W =
127  117  128  137  165  145  127
143  139  111  140  128  128  139
84  115  141  125  152  151  119
155  103  176  88  98  85  100
87  122  140  120  128  140  120
74  116  142  123  146  153  118
98  133  123  130  125  140  130
148  100  184  81  92  82  95
151  147  97  150  132  132  147
187  120  140  117  118  95  122
137  99  165  106  142  116  105
136  180  53  178  122  151  174
206  137  121  126  100  86  134
Rows and columns are numbered from 1.
What is the entry at row 1, column 1?
Answer: 127
The entry at row 1, column 2 is 117
The top-right entry is 127
The entry just right of the centre entry is 125
The entry in row 2 and column 1 is 143
What is the entry just left of the centre entry?
Answer: 123
The bottom entry of the column that holds the largest entry is 206
What is the bottom entry of the column that holds the smallest entry?
Answer: 121
What is the entry in row 3 and column 1?
Answer: 84
The entry directly above the centre entry is 123
What is the minimum?
Answer: 53
What is the entry just right of the largest entry?
Answer: 137
The entry directly above 97 -> 184
The entry in row 1 and column 3: 128
What is the bottom-right entry?
Answer: 134
What is the entry in row 2 and column 2?
Answer: 139
The entry directly above the smallest entry is 165
What is the entry directly above 85?
Answer: 151

B =
134  146  114  122  95  116  126  134  122  116  124  126
131  100  118  105  123  140  128  114  118  129  139  132
116  114  136  155  123  169  156  125  127  140  136  135
130  112  80  119  115  115  153  125  133  137  146  129
124  143  61  126  137  126  126  140  127  136  124  130
140  127  141  132  125  120  123  120  130  133  138  118
Find the third largest entry.
Answer: 155
The third entry in reading order -> 114
Find the maximum.
Answer: 169
The second entry on the diagonal from the top-right corner is 139
The 3rd smallest entry: 95
Find the bottom entry of the column that holds the largest entry.
Answer: 120
Find the 2nd largest entry.
Answer: 156
The top-right entry -> 126
The 3rd entry on the diagonal from the top-right corner: 140
Find the last entry in the row that holds the smallest entry.
Answer: 130
Find the entry just right of 112.
Answer: 80
Find the smallest entry in the last column.
Answer: 118
Find the entry in the top-left corner.
Answer: 134
Find the bottom-left entry.
Answer: 140
The entry directly below the largest entry: 115
The entry just left of the largest entry is 123
The fourth entry from the end, reading row by row -> 130
Find the bottom entry of the column that holds the smallest entry.
Answer: 141
The 5th-last entry, reading row by row is 120
Find the entry just left of 80.
Answer: 112
The smallest entry -> 61
Find the second entry on the main diagonal.
Answer: 100

M =
86  134  50  114  50  94  151  78  119
89  130  50  114  52  95  143  77  113
83  132  63  136  47  101  158  76  122
130  81  154  116  117  181  147  130  125
127  83  156  117  119  183  147  131  126
164  156  89  157  119  136  126  83  101
161  155  88  144  105  131  127  94  103
164  152  81  142  106  133  137  99  103
128  84  156  118  120  180  146  125  128
82  127  63  137  45  102  157  76  122
156  77  144  122  119  160  157  122  118
Rows and columns are numbered from 1.
The entry at row 2, column 1 is 89
The entry just left of the centre entry?
A: 157
The entry directly below the centre entry?
A: 105
The entry just left of the smallest entry?
A: 137
The entry at row 1, column 1: 86
The entry at row 2, column 3?
A: 50
The entry directly above 95?
A: 94
The entry in row 1 and column 2?
A: 134
The entry just left of the largest entry?
A: 119
The entry just right of 134: 50
The bottom-right entry -> 118
The minimum?
A: 45
The entry in the bottom-left corner?
A: 156
The largest entry?
A: 183
The entry directly below the smallest entry is 119
The entry in the top-right corner?
A: 119
The entry directly below 132: 81
The entry just right of the smallest entry is 102
The entry directly above 84 -> 152
The entry directly above 120?
A: 106
The entry just right of 158?
A: 76
